Below are the code and all the weights of a small trained network. Each question names an input and a class and asks about switching units off, where a switched-off unit gives its printed mean instead of its output.

import numpy as np


def w(rows, s, z=0):
    codes = np.array(rows[::2]) - 128.0
    scale = np.full(codes.shape[1], s)
    scale[-1] = z or s
    return codes * scale


def f(y):
    return y / 2 * (1 + np.tanh(0.7978845608 * (y + 0.044715 * y**3)))


def log_softmax(a):
    a = a - a.max(-1, keepdims=True)
    return a - np.log(np.exp(a).sum(-1, keepdims=True))


def net(x, mask):
    res = np.array(x, float).reshape(1, 2) / 4 @ E
    y = f(res @ A[0][:, :-1].T + A[0][:, -1])
    res = res + np.where(mask, y, B[0][:, -1]) @ B[0][:, :-1]
    return log_softmax(res[-1] @ U[:, :-1].T + U[:, -1])


A, B = {}, {}
E = w([
[48,137,128,102,255,144,97,142],'x0',
[189,98,166,117,191,90,132,87],'x1',
],0.015)
A[0] = w([
[74,160,107,131,238,113,112,152,87],'neuron 1',
[248,102,119,134,203,71,107,133,114],'neuron 2',
[195,105,117,137,35,118,138,129,164],'neuron 3',
[174,140,118,116,90,112,128,142,107],'neuron 4',
[202,190,90,115,102,90,105,126,105],'neuron 5',
[220,141,147,130,186,106,147,76,130],'neuron 6',
[122,151,118,125,119,120,103,104,117],'neuron 7',
[111,115,129,137,149,130,122,127,246],'neuron 8',
[167,155,158,143,82,124,126,141,87],'neuron 9',
[157,89,118,130,101,121,134,102,105],'neuron 10',
[154,167,103,123,131,112,134,136,229],'neuron 11',
[8,152,78,140,21,135,119,172,117],'neuron 12',
],0.015,0.014)
B[0] = w([
[144,26,77,124,87,161,198,4,215],'neuron 1',
[109,216,138,96,90,228,134,161,203],'neuron 2',
[129,75,124,140,181,81,108,92,253],'neuron 3',
[115,66,108,92,114,141,144,81,169],'neuron 4',
[122,102,84,163,105,131,171,83,170],'neuron 5',
[124,170,184,114,109,212,130,175,200],'neuron 6',
[116,133,196,128,93,100,177,128,126],'neuron 7',
[130,142,152,218,225,5,49,191,200],'neuron 8',
[105,90,64,164,104,145,186,92,167],'neuron 9',
[122,108,99,110,131,161,159,72,162],'neuron 10',
[149,145,184,182,198,33,59,187,192],'neuron 11',
[136,208,185,92,115,247,139,158,230],'neuron 12',
],0.021)
U = w([
[145,199,207,127,137,250,147,154,162],'0',
[147,8,118,173,157,124,174,37,107],'1',
[159,126,177,195,194,20,16,190,253],'2',
[113,94,123,84,107,66,143,154,72],'3',
[121,121,105,121,91,130,192,184,64],'4',
[156,114,93,113,96,72,90,141,72],'5',
[147,129,121,76,106,99,100,156,68],'6',
[160,160,114,104,96,92,89,139,66],'7',
],0.012,0.0067)

Each question gives the input, the list of numbers given to net, and the class t.
The units are the neurons (one row each of A and B). Each row of codes is followed by its name. A weight is (code - 128) times the scale printed after its matrix; where a second scale follows, it is the last column's (A, B and U).
mask holds one flag per neuron, in row order. A switched-off neuron (its flag False) gives its mean, the last column of its row in B, instead of its output. The means were averaged over made-up inputs and are rounded, as every weight is.
A unit's drop is (log p(t) with every unit on - log p(t) with that unit switched off) / (log p(t) with every unit on - log p(t) with every unit switched off).
The circuit of an input: a set's keep is (log p(t) with only the set's units on - log p(t) with every unit switched off) / (log p(t) with every unit on - log p(t) with every unit switched off). Starting from all 12 units, units are removed one at a time, each time the one whose removal leaves the highest keep (on an exact tie, the one counted first), for as long as the keep stays at least 0.8.
circuit, biggest first: the units of the circuit, biggest drop first
most important unit: the unit with the biggest drop
k most important neurons: the k neurons with the biggest drops, biggest first
drop of u: that unit's drop, to one decimal
input [4,2], class 1: circuit, biggest first => (neuron 1)
input [0,-3], class 2: 2 most important neurons => (neuron 2; neuron 6)
input [-8,-7], class 1: 3 most important neurons => (neuron 3; neuron 2; neuron 9)
input [6,-5], class 1: 2 most important neurons => (neuron 1; neuron 2)
input [-5,5], class 0: 3 most important neurons => (neuron 2; neuron 6; neuron 1)
input [-3,2], class 2: 2 most important neurons => (neuron 1; neuron 12)
input [-7,-6], class 1: 3 most important neurons => (neuron 3; neuron 2; neuron 6)
input [-6,7], class 0: 3 most important neurons => (neuron 2; neuron 6; neuron 1)
input [-4,-3], class 1: 3 most important neurons => (neuron 2; neuron 8; neuron 6)
input [-5,-4], class 1: 4 most important neurons => (neuron 3; neuron 2; neuron 6; neuron 9)
input [5,3], class 1: 2 most important neurons => (neuron 1; neuron 12)
input [-3,-1], class 2: drop of neuron 1 => 1.5
input [-1,-3], class 2: drop of neuron 6 => 0.3
input [1,2], class 2: most important unit => neuron 12
input [-5,7], class 0: drop of neuron 2 => 3.0
input [-1,-1], class 2: drop of neuron 8 => 0.0
